The rows lie along a hidden order. The number after each row says roughly how far along it the row is, from 0 to 30. A new part has a new order.
(in the rows, 128 means zero)
108	116	104	171	157	158	167	118	128	116	132	148	122	105	149	127	137	131	161	125	108	140	97	140	141	129	97	118	180	128	114	177	141	153	90	137	139	144	152	123	115	137	130	151	100	116	41	112	110	136	124	78	109	121	124	113	159	133
6
141	124	150	91	112	85	92	139	119	177	137	145	136	166	94	142	113	134	88	105	121	104	126	109	121	125	133	136	53	130	161	61	128	115	196	102	115	163	97	140	116	116	141	112	163	132	189	138	136	130	139	146	108	120	115	144	102	133
13
165	127	116	115	129	112	126	128	133	79	120	134	112	127	128	144	130	122	122	117	121	114	123	142	87	133	125	137	112	136	107	133	123	108	113	125	129	117	150	86	105	130	147	144	130	135	82	125	139	117	155	141	123	129	59	119	122	97
25
151	124	106	139	179	146	136	131	151	68	117	124	99	95	122	143	142	117	162	115	142	149	129	150	133	136	117	132	176	125	92	167	128	140	72	150	142	116	177	75	84	150	125	158	108	123	68	115	124	134	159	108	138	141	126	111	142	93
19
152	131	109	130	149	129	139	130	139	85	109	135	113	110	143	134	136	122	133	133	122	117	123	144	88	132	130	128	123	137	97	155	129	112	84	130	131	114	148	87	108	131	141	151	119	120	60	122	130	113	145	131	122	125	53	120	130	108
25
106	126	92	118	163	134	124	133	128	149	149	211	122	112	111	152	142	118	143	107	125	158	116	131	170	134	110	154	160	115	119	95	113	150	35	169	132	189	165	126	74	161	123	139	92	99	90	123	112	143	183	70	87	159	89	110	127	157
1
152	128	146	93	115	99	110	140	130	143	108	103	136	149	119	124	119	130	101	133	144	96	154	117	105	127	160	121	72	132	137	104	123	98	171	107	110	108	105	119	140	125	135	119	154	134	191	135	147	117	126	180	139	119	100	152	107	127
28
179	122	148	91	124	89	107	139	126	115	128	95	117	164	115	131	111	133	99	114	131	95	146	124	83	127	133	128	72	131	143	114	123	105	209	94	112	108	112	99	122	124	144	128	159	145	164	136	156	125	142	181	139	121	109	149	115	90
30
94	132	106	137	156	147	149	130	122	180	148	175	130	112	152	132	130	135	146	113	103	127	114	123	137	126	114	112	150	120	149	152	134	159	143	131	131	190	137	144	109	136	124	139	120	85	88	129	112	133	133	77	116	124	128	118	157	146
0
153	111	120	98	102	105	107	135	119	127	122	162	128	159	119	140	124	127	115	122	120	96	132	129	104	131	119	135	86	133	130	118	119	105	145	126	110	138	126	103	117	144	145	141	135	128	126	129	149	121	158	166	98	126	55	139	117	123
22
141	124	125	105	138	105	111	136	126	138	160	152	107	146	103	160	119	127	122	87	115	131	116	123	127	130	97	146	115	120	150	97	121	147	171	119	131	178	144	115	78	134	135	126	136	120	127	131	132	143	164	94	113	140	129	123	135	91
7
124	121	142	101	111	100	103	136	121	164	138	151	135	159	99	139	117	128	97	108	123	113	123	112	141	127	121	140	86	124	155	76	125	133	190	113	116	168	110	141	115	124	134	117	145	127	174	133	130	133	140	127	109	129	122	138	113	131
9
150	115	139	104	105	103	105	134	125	133	109	120	134	153	124	127	121	130	108	132	134	94	140	124	104	128	138	123	75	135	133	127	125	101	172	112	109	110	110	112	146	130	141	129	144	135	155	132	150	119	134	181	121	116	90	147	112	122
27
162	127	149	99	115	95	91	137	137	130	107	96	125	142	104	130	120	123	106	130	153	114	148	123	111	130	151	137	81	132	115	97	121	99	142	114	118	102	114	104	132	122	134	120	148	148	177	131	143	119	132	178	141	128	107	141	98	112
28
138	128	89	128	162	145	138	132	148	112	103	163	121	102	135	134	145	118	147	136	141	139	134	143	122	135	138	131	146	130	92	153	126	115	30	156	128	121	164	96	106	156	129	162	103	104	72	120	124	123	156	122	111	135	41	120	127	139
22
169	112	139	86	125	82	98	137	114	137	142	133	119	175	106	146	107	135	95	97	112	93	128	122	104	128	113	130	62	131	155	91	123	113	212	100	113	151	114	106	102	130	151	128	153	140	163	134	150	131	163	169	105	121	95	146	119	106
20
